(in the rows, 128 means zero)
Here are made-up things, facts about them, and rows of numbers that follow some of those facts. Name the thing behind each unnamed row.

Some things and their rows:
[139 163 115 147 133 154 124 122 128 125 128 133 147 133 128 109 167 121
 117 148  97 143 149 147 108 183  87 109 151 131 133 134 142 116 140 147
 162 132 144 116 135 153 103 152 153 134 152 120 111  92 129 117  96 128] : plaker
[135 147 106 149 129 141 122 119 124 134 126 153 145 158 142 118 165 106
 119 129  97 163 145 143 111 191  84  94 147  91 104 132 144 117 125 142
 146 164 141 133 151 147  94 133 165 134 142 122 144  87 120 136  97 127] : roflil
[140 137 110 145 135 122 166 160 124 124 128 137 144 132 155 108 163 123
 124 137 124 146 133 170 111 165  83 120 129  94 112 132 142 117 116 131
 133 126 108 130 133 137  95 144 142 144 169 148 143  86  88 104  62 128] : boplir
[122 183 115 146 131 133 120 120 137 123 127 134 144 132 148 108 166 112
 115 150 102 145 133 144 123 185  88  94 142 129 129 147 140 128 151 145
 151 127 108 115 135 166 102 139 143 134 144 117 142  93 120 102  97 128] : bretrer
[136 147 109 151 129 144 121 119 126 134 127 137 149 135 115 136 178 105
 115 130  96 148 169 141 109 170  85  94 150 109 110 134 142 115 144 120
 168 150 161 123 135 142  97 159 190 136 141 120 110 103 111 157 100 126] : vaka
[140 160 114 149 131 151 122 120 125 124 130 135 145 134 125 108 168 115
 114 142  96 145 149 143 107 180  87 105 151 126 128 135 140 117 137 140
 163 135 144 116 135 152 104 154 160 134 147 121 111  93 126 124  96 126] : segre
[123 181 131 146 131 141 118 120 137 122 128 135 145 152 121 110 187 102
 114 141 100 145 132 143 130 166 110  98 136 155 132 153 140 120 153 124
 171 128 108 116 147 179 108 149 174 134 140 117 132  88  94 106  95 129] : grufla
[125 140 134 146 149 125 141 148 130 122 132 132 157 130 140 108 172 114
 117 166 100 144 162 182 107 154  88 111 130 146 150 133 141 114 120 118
 139 124 118 116 131 138  93 200 142 149 150 141 130  89  87 105  62 127] : plotrun
[131 152 122 167 131 131 126 146 129 133 128 135 160 151 124 119 169 112
 117 129 115 145 169 162 108 169  86 111 130 129 124 130 141 117 118 117
 137 124 112 117 133 137  92 163 155 150 144 127 147  87  86 117  62 129] : truvim
[128 138 107 148 145 129 117 120 125 136 135 153 146 132 113 136 177 104
 117 134  98 146 141 141 111 156  86 102 149 103 107 134 148 116 149 122
 164 158 133 135 135 137 122 192 192 134 145 117 108 116  97 142 107 125] : miguk
[122 178 133 147 132 141 118 121 138 122 129 137 145 149 123 108 184 103
 114 142 101 145 134 146 127 165 112  98 137 156 133 151 139 120 151 123
 168 129 109 112 143 178 109 151 171 133 142 117 133  86  94 106  94 129] : robra
[126 136 106 145 131 124 126 119 124 138 127 179 144 142 124 122 164 104
 128 131  97 152 131 141 124 165  83  98 142  93 103 134 152 118 133 139
 139 178 113 152 151 138 115 136 174 135 143 121 117  96 103 128 107 125] : nadrus
[136 134 140 150 125 113 175 137 120 130 126 134 203 210 112 151 172 144
 114 133 117 144 131 143 172 178  84 126 145 169 166 135 228 126 113 120
 132 115 147 144 143 165  93 142 175 160 202 120 170 137  82 124  62 154] : seklor
[148 140 130 153 145 135 148 155 126 124 128 134 163 132 124 113 174 121
 115 142  99 145 169 174 104 157  86 119 132 144 143 131 142 113 118 119
 138 127 135 115 132 137  93 187 152 153 162 142 119  88  84 114  61 128] : lavik
[125 140 108 147 131 112 118 121 124 126 128 172 149 139 112 112 174 103
 116 129  99 145 137 139 132 176  86  94 136 102 107 133 142 116 153 118
 153 141 111 136 136 142 109 143 189 135 141 138 113 103  89 139 105 130] : kubra
[124 176 109 153 127 145 120 121 129 135 126 137 143 155 125 115 167 109
 115 133  99 143 151 143 113 196  87  95 149 114 109 133 140 137 136 136
 163 126 117 116 136 146  96 137 164 136 143 118 136  97 110 130  92 127] : laplik
[129 138 123 146 140 113 123 130 125 121 130 135 170 132 118 126 188 106
 117 133  98 162 175 146 109 152  88  93 129 125 119 133 150 110 121 116
 138 125 132 138 134 137  94 201 182 160 145 150 119  97  85 107  67 129] : meklon
[124 139 109 147 131 138 123 132 137 133 128 146 146 142 113 126 168 100
 115 132 101 142 134 142 114 170  85 121 149 114 108 133 139 129 121 119
 149 128 107 117 132 137 120 195 168 136 146 118 114  99  87 112  66 129] : truve

Some facts about the things:
[bagrir foplim likom listen luklu mulu pozun roflil soras trofis vaka] klizabus f
[baplam breflevel fiflel fluda fubres gegrus gepami gibo griskebo grufla kekon kladusim kubra lukon maklafak plaker stalitru tinodrar trozar vagugus vigin vodrelan vudrok zoplur] klizabus b
[bokek bopok brevu fastom flatrebrim kiko kluskar meklon peklok seklor studir] klizabus c
[bonutal dagriklun duplam kluflaka kugim laskil ligu plotrun trivin] klizabus e
[boplir bustum drobos fiskazem flizon gustoplus kelok klazik noser plina plizal radron rebrer renum stuzal truvim vozol zofer] klizabus d
[bretrer brolik brosore budakla dabi ditefu dogam drubarel drusol falar flego gaskitre genusom gresu kepul klever klimetri klumil laplik lavik lazizos maka miguk nadrus nuza pagrugri pezer pleplor rebri redok robra rusaflem saboples segre skepe stazem stinebrer sugris topil trurur truve viplil vistom vugram] klizabus a
[bokek] nadel pagrugri
[bonutal] nadel grufla
[bopok] nadel pezer
[budakla] nadel tinodrar
[dagriklun] nadel bokek
[ditefu] nadel gustoplus
[drobos] nadel kelok
[drubarel] nadel genusom
[fiskazem] nadel lazizos
[flizon] nadel klumil
[gustoplus] nadel vagugus
[kladusim] nadel bopok
[klever] nadel drobos
[klumil] nadel dagriklun
[lazizos] nadel truvim
[mulu] nadel rebrer
[pagrugri] nadel nuza
[pezer] nadel redok
[radron] nadel klever
[rebrer] nadel trivin
[redok] nadel luklu
[stalitru] nadel stuzal
[stuzal] nadel gegrus
[sugris] nadel zoplur
[trivin] nadel duplam
[trozar] nadel fubres
[truvim] nadel klazik
[vigin] nadel vistom
[vozol] nadel ditefu
pladros 575 <- bagrir baplam bopok bretrer brosore dagriklun dogam drubarel duplam fastom gibo kekon kladusim kubra laplik ligu listen rebri renum seklor stazem truvim vigin viplil vozol zofer
pladros 558 <- bokek drobos fiskazem fubres griskebo kluflaka likom luklu mulu pezer radron rebrer stalitru tinodrar trivin vagugus
pladros 804 <- bonutal bustum flatrebrim flego fluda foplim gresu klazik klumil lavik meklon miguk noser nuza plaker plotrun segre sugris vaka
pladros 136 <- boplir budakla dabi ditefu flizon genusom gepami klever klimetri kluskar laskil lazizos maka nadrus pleplor pozun roflil saboples stuzal topil trozar vodrelan vudrok zoplur
pladros 396 <- breflevel brevu brolik drusol falar fiflel gegrus grufla gustoplus kelok kepul kiko kugim plizal robra studir trurur vugram
pladros 368 <- gaskitre lukon peklok plina redok stinebrer trofis vistom
pladros 602 <- maklafak pagrugri rusaflem skepe soras truve
baplam suklupal breflevel roflil trofis ligu
bokek suklupal segre pezer
bonutal suklupal vozol gibo
boplir suklupal bretrer nuza
bopok suklupal rebri kugim
brevu suklupal vigin
brolik suklupal brosore mulu klever dabi
dagriklun suklupal topil
dogam suklupal kladusim noser lukon grufla
drobos suklupal segre kluflaka
drubarel suklupal drusol fluda
falar suklupal kekon
fiflel suklupal flego laplik
fiskazem suklupal flizon trozar kepul
flatrebrim suklupal klimetri gaskitre bagrir budakla
fubres suklupal skepe stuzal
gepami suklupal luklu gustoplus fastom
gresu suklupal miguk
kelok suklupal kluflaka
kiko suklupal gibo
klazik suklupal stazem lazizos dabi
kluskar suklupal kladusim flego breflevel robra kepul
laskil suklupal sugris kepul
lavik suklupal bagrir trozar
maka suklupal topil
meklon suklupal maklafak stazem soras gustoplus dabi
pagrugri suklupal stuzal soras trofis
peklok suklupal genusom plaker drusol fluda bretrer
pleplor suklupal vudrok
plizal suklupal plaker
plotrun suklupal klimetri
radron suklupal vaka trofis vudrok
rebrer suklupal listen kugim
redok suklupal griskebo foplim duplam laplik
renum suklupal kepul
saboples suklupal plaker plina likom trozar
seklor suklupal trurur
stalitru suklupal nadrus kubra bustum gibo
studir suklupal nadrus brosore ligu
tinodrar suklupal rebri
trivin suklupal soras miguk
truvim suklupal likom noser flizon
viplil suklupal listen noser duplam vigin mulu
vistom suklupal klever
vodrelan suklupal bustum
vugram suklupal sugris rebri rusaflem
zoplur suklupal griskebo ditefu robra trozar kluflaka

Rows to name:
No name comes twice in this set of rows, the named rows included.
[146 139 107 148 130 130 119 120 123 126 129 148 157 134 114 130 184 102
 115 131  94 149 167 141 108 170  86  94 144 108 108 134 146 114 145 119
 163 154 158 130 132 146 103 159 197 135 143 139 108 103 103 160 105 128] -> bustum
[142 134 139 146 125 116 169 130 116 122 128 130 180 192 108 138 177 102
 115 133 138 142 128 144 179 154  85 154 143 183 198 146 215 152 112 117
 134 116 110 117 149 199  98 169 192 150 197 138 182 106  78 115  71 170] -> falar
[126 134 146 151 206 109 167 214 133 123 127 216 201 207 197 115 176 208
 115 153  97 232 126 144 129 198  80  90 128 145 105 131 184 110 116 131
 134 138 172 182 139 130  92 136 143 180 147 116 106 135 118 105  54 126] -> maka
[124 136 130 147 128 130 152 119 117 133 127 135 164 219 108 149 179 108
 113 149 103 144 127 141 211 167  85 141 164 183 157 168 208 189 118 153
 138 119 126 121 185 193 117 152 196 136 191 114 136 148  84 121  97 139] -> trurur

Now the same things, written a new way:
Known rows:
[115 140  99 160 125  90 135 138 151 192 131 154 156 126 145 134  94 127
 138  95 101 146  91 143 125 122 131 162 102 115  92 107 129 141 145 112] : boplir
[139 112 136 112 135 155 123  97 126 119 119 112 128 132 110 114 137 142
 131 144 153 133 133 125 128 144 129 138 128 127 156 131 155 116 119 127] : noser
[114 133 127 145 112 103 129 168 135 125 127 135 135 135 144 129 127 119
 110 113 115 120 132 134 131 108 112 108 127 132 125 125 106 151 144 126] : baplam
[166 148 162 104 124 176 126  90 122 107 124 105 106 130 119 118 131 133
 129 165 137 116 134 119 151 149 123 117 139 121 171 140 131 104 125 126] : breflevel
[128 113 120 107 137  98 123 151 122 111 140 134 123 137 124 125 148 134
 130 117 142 113 151 128  94 116 137 112 149 141 152 125 130 110  95 148] : soras
[108 127 151 138 112 123 119 157 131  76 117 112 133 137 121 127 142 115
 101 132 133 106 144 127 141 120 102  83 132 139 138 142 108 154 154 130] : meklon
[161 142 171 100 119 170 125 110 117  74 126 102 101 134 111 121 145 124
 124 169 141  99 150 115 132 137 125  89 152 131 178 145 122 106 118 140] : gustoplus
[ 84 143 149 140 134 109 127 154 129  76 113 119 127 128 111 140 121 106
 120 111 135 109 130 122 124 113 116  82 138 141 107 140  98 149 154 129] : radron
[122 115 103 119 131 102 140 162 121 128 143 145 120 133 129 120 135 128
 134 111 132 122 142 128  73  94 144 118 145 136 139 114 130 117  88 150] : vudrok
[133 110 140 106 132 153 122 122 114  89 122 111 115 137 113 114 150 132
 119 144 158 122 154 123 123 128 123 110 146 136 163 136 139 122 112 139] : vaka
[121 135 144 150 121 131 117 113 149 126 110 115 157 132 117 127 120 128
 121 131 128 128 108 135 155 146 111 131 104 125 124 134 135 146 165 112] : flatrebrim
[142 109 121 119 139 142 121  89 133 146 124 120 141 132 110 119 131 150
 140 133 148 140 119 131 121 147 137 158 117 123 149 124 168 112 114 123] : gaskitre
[128 123 119 133 121 118 130 141 132 138 132 134 134 130 137 126 130 129
 125 123 121 128 130 132 124 121 127 131 124 128 127 122 128 133 125 128] : zofer
[139 107 124 114 139 141 123 106 126 129 126 121 130 134 115 116 138 146
 133 136 150 135 134 128 119 139 134 142 128 127 154 126 158 115 110 128] : lukon
[141 115 114 119 130 130 130 119 130 144 133 131 131 132 124 117 131 140
 136 129 137 131 127 129 103 125 139 142 128 124 149 118 151 112 102 135] : laplik
[169 150 163 109 124 174 125  80 130 114 122 105 117 128 112 121 126 137
 134 165 135 116 123 122 148 152 127 126 131 119 167 136 138 103 130 123] : kepul
[146 168 177 144 104 144 120 113 149 102 116 106 139 129 118 132 117 118
 116 153 110  98 111 127 168 145 104  97 117 124 144 141 104 137 176 114] : vugram
[140 113 135 113 136 155 121  95 125 118 120 111 128 134 109 115 138 140
 132 146 155 132 132 126 127 145 130 137 129 126 159 131 157 115 117 128] : foplim

Rows to name:
No name comes twice in this set of rows, the named rows included.
[124 124 119 126 133  93 121 140 135 143 136 139 138 130 137 133 130 132
 130 111 123 125 129 135 124 130 130 134 129 134 121 123 125 125 125 130] -> truve
[118 125 101 138 127  98 138 156 132 154 139 150 135 128 138 131 122 124
 135 105 114 132 123 133  97 105 138 135 126 128 112 112 125 130 113 135] -> pozun
[126 115 128 129 128 129 123 127 130 123 124 124 134 133 127 127 137 134
 120 128 136 131 133 129 139 134 120 129 125 130 134 131 133 137 135 125] -> stinebrer
[149 118 125 117 143 165 124  66 128 160 116 119 132 128 119 112 118 151
 141 143 150 157 113 131 151 163 132 177 115 114 144 126 169 113 125 111] -> nuza
[142 169 166 129 107 155 126 129 124 104 116 113 105 130 153 127 118 113
 101 147 114 116 135 126 194 139  94  99 139 120 139 141  84 146 170 107] -> studir
[146 169 175 146 107 146 120 107 150 110 114 106 140 127 119 134 114 119
 119 151 109 103 107 128 172 150 106 102 113 121 140 140 108 136 177 111] -> kelok
[145 116 129 117 141 161 122  77 130 145 118 116 133 130 116 115 124 147
 138 143 152 147 119 130 142 157 131 160 119 119 148 128 164 114 124 118] -> plaker
[145 117 113 124 133 131 130 106 136 159 132 131 139 130 120 117 123 146
 143 129 136 137 116 133 107 133 143 155 119 121 144 115 160 109 107 130] -> bagrir
[156 155 166 122 115 165 123 101 129 107 121 107 116 124 127 130 126 124
 121 161 118 113 127 122 166 148 114 112 129 122 147 142 114 122 151 119] -> gegrus
[119 134 144 147 121 128 120 116 146 125 111 115 154 130 118 128 120 127
 118 130 128 125 111 134 156 143 108 127 108 126 126 135 130 149 167 112] -> lavik
[116 136 128 156 111  99 127 153 150 131 124 134 155 132 129 130 123 121
 119 114 112 114 114 137 125 117 115 114 114 130 124 122 119 150 152 124] -> bopok
[109 138 108 160 120  80 135 162 149 156 132 150 155 128 133 134 109 120
 129  98 105 123 105 139 104 105 129 128 112 128 104 112 120 144 139 128] -> zoplur
[175 136  85  84 155 195 116 109 130 151 210 131 153  55 150 154 180 163
 122 188 108 131 137  99 104 152 189 154 116 225  60 108 112 199  96 153] -> kekon
[120 134 124 154 115 102 127 147 146 144 125 134 151 133 133 130 117 124
 120 115 111 121 113 136 130 121 116 126 111 126 120 121 122 146 149 120] -> truvim

Now the same things, written a new way:
Named rows:
[ 97 133 125 139  99 153 142 126 151 103 135 145 113 161  94 166 121 155
  91  92 121 138 114 144 158  97 140 162  79 109 163 135 112 156 123 115
  92 142  91 145  96  78  38 127 166 154] : viplil
[102 104 139 148  73 161 127 116 112 106 153 142 131 128  89 178 128 139
 104 114 153 120  92 143 159 121 150 177 100  87 141  76 126 124 116  90
 137 128  97 107 114  91  64 121 129 159] : noser
[ 95 145 131 170  93 165 126 140 110 109 154 131 138 149 101 175 133 140
 103 102 116 121 109 139 157 121 160 156 118  98 147  91 121 158 113 113
 139 134  95 150 116  95  54 126 134 169] : likom
[ 98 132 134 156  69 157 144 110 141 104 133 141 117 150 117 152 127 140
 104  96 150 105 121 156 167 120 147 162  67 112 155 115 130 145 117 114
 128 111  95 129  88 114  33 108 154 152] : truve
[ 83 134 116 157  96 166 126 131 140  96 132 155 121 159  83 171 134 145
 102  91 114 154  98 153 167 112 131 152  97 117 182 122 122 141  96 107
 115 152  92 159 100  52  37 124 156 154] : bokek
[124 127 148 163  76 155 126 151 139 123 170 143 112 127  91 165 121 130
 100  94 145 120 102 138 135 135 156 155 105 106 147  91 136 169 112 109
 135 112 103 143 124  97  49 122 135 170] : roflil
[100 139 130 144  93 158 141 127 141 114 145 141 123 158 103 166 124 153
  88  95 123 122 119 138 150 105 150 160  88 101 150 122 113 163 131 125
 107 135  94 138 109  99  45 123 161 163] : zofer
[100  89 107 180  60 201 108 111 146 114 108 133 164 146  91 171 154 132
  98  59 152 152  96 168 142 118 129 134  85 103 194 134 150 106 167 100
 138 172 132  59 116  94  41 105 178 171] : plotrun
[128 158 134 168  72 170 123  93 139 151 132 129 132 147  81 156 117 159
 105 101 131 125 119 148 133 104 116 167  91 132 195 130 136 198 106  97
 105 141  76 144 112  52  37 122 167 182] : stalitru
[127 178 152 147  63 149 119  99 114 171 160 134 136 149  98 156 119 153
  93 103 139 100 140 127 114 119 130 183  87  96 151 113 117 191 128 117
 101 131  61 132 126  92  50 104 146 180] : gibo
[103 138 128 164  91 172 130 128 134 109 143 138 128 145  92 170 125 148
  96  98 119 127 110 145 152 113 150 151 107 112 167 107 126 170 110 114
 131 133 102 149 113  82  47 126 159 169] : vagugus
[ 96 148 136 141  92 147 131 137 120 111 161 148 122 155 104 174 130 143
  87  98 124 119 123 129 146 120 154 167  93  85 134 104 106 147 124 125
 114 131  88 142 115 105  50 114 142 159] : kladusim
[116 127 145 147  78 159 150 114 131  99 154 135 112 124 118 167 111 135
  90  94 154  85 131 144 153 131 167 165  68 101 141 101 130 152 123 119
 143  81 112 135 100 132  39 106 152 162] : maklafak
[127  71 133 144  91 180 153  99 160  91 125 128 112 109  78 178  97 153
  93  97 156 122  94 156 155  89 150 162  74 118 181 118 143 154 130  85
 126 116 132 105 101  82  46 139 178 169] : gresu
[129 120 148 161  80 159 134 151 144 117 171 141 109 121  93 169 115 130
  95  92 144 115 101 138 136 134 165 153 104 107 145  91 137 172 114 110
 137 103 113 144 125 103  49 126 139 172] : dabi
[115 119 137 167  74 159 130 150 155 120 153 144 115 143  91 154 125 136
 104  92 140 133  94 149 147 122 149 150 103 118 155 105 136 169 113 107
 126 130 103 139 115  85  45 128 143 164] : pozun
[106 128 136 175  75 154 121 160 136 116 165 142 126 145 100 159 138 125
 108  91 138 132  96 144 147 136 155 148 111 102 142  91 132 150 119 110
 134 132 100 135 120 100  49 121 126 164] : trozar
[116  94 138 154  85 159 138 138 180 107 145 152 104 150  82 156 128 135
 108  89 145 143  99 159 151  94 132 167  76 122 153 105 138 124 103  71
 102 134  88 113 100  70  58 137 162 151] : brevu

Rows to name:
No name comes twice in this set of rows, the named rows included.
[109 129 140 196  84 148 137 165 133 119 156 100 138 158 116 143 133 137
 126 113 134 118  92 146 163 104 173 152 127 111 117  82 138 184 131  95
 135 135  93 131 106 122  58 149 112 168] -> genusom
[ 84 142 137 143  71 140 138 122 121  95 154 158 107 149 114 162 132 133
 109 103 147 106 119 147 175 138 148 175  73  97 134  95 115 117  97 112
 129 108  78 147  88 104  37 103 128 136] -> rusaflem
[108 104 138 184  84 160 144 123 111 109 138  85 157 146 114 155 125 151
 127 137 145 106  91 148 176  83 174 176 118 100 115  69 137 162 144  75
 140 139  91  90  99 125  74 153 113 170] -> nuza
[108 114 127 180  83 157 135 153 166 108 134 129 120 158  94 146 132 141
 116  93 133 150  86 159 162 104 142 145 101 129 163 119 141 166 120  96
 116 144  98 134  98  80  37 140 147 161] -> saboples
[115 136 141 135 101 158 145 131 131 108 166 139 116 133 104 182 109 147
  76  92 129 103 128 127 136 116 169 163  89  90 141 108 113 172 135 129
 120 106 108 144 121 117  48 119 159 171] -> stazem
[105 114 127 170  80 155 129 150 167 109 141 147 112 153  86 153 131 136
 110  87 135 153  87 157 159 115 136 145  94 123 169 121 137 154 112 100
 114 144 101 141 101  67  36 131 150 154] -> zoplur
[116  95 133 185  88 159 145 144 179 109 134 116 127 166 100 141 132 143
 120 100 141 139  96 163 159  72 145 160  89 130 139 100 145 143 127  62
 106 147  90  97  91  97  60 154 154 158] -> plizal
[101  88 112 177  62 198 113 113 143 110 113 133 156 144  90 169 150 135
 100  69 151 151  96 165 144 115 131 139  86 103 190 130 147 111 160  98
 135 168 129  68 115  91  44 108 174 168] -> flatrebrim
[113 112 135 150  81 164 159 103 163  92 123 131 104 136 108 158 108 145
  95  86 152 105 124 160 163 108 149 156  52 125 170 135 140 157 122 111
 120  98 115 132  82 106  21 117 176 154] -> pagrugri
[ 88 131 120 150 101 158 135 128 143  91 135 157 109 152  81 172 125 149
 104 100 113 150 100 152 173 105 132 158  95 120 177 120 120 149  87 103
 109 142  88 169  93  44  38 132 157 151] -> tinodrar
[106 144 136 158  92 165 127 132 114 110 160 143 126 136  95 183 122 142
  93 100 122 117 115 134 147 127 157 161 110 100 153  90 121 163 104 115
 137 119  99 158 121  87  52 120 143 171] -> mulu
[108  95 135 152  71 171 134 107 134 111 136 138 130 128  86 170 122 147
 103 110 155 122  93 150 158 105 146 172  90 101 157  95 133 136 121  90
 130 133 103 102 108  83  59 128 150 163] -> klumil

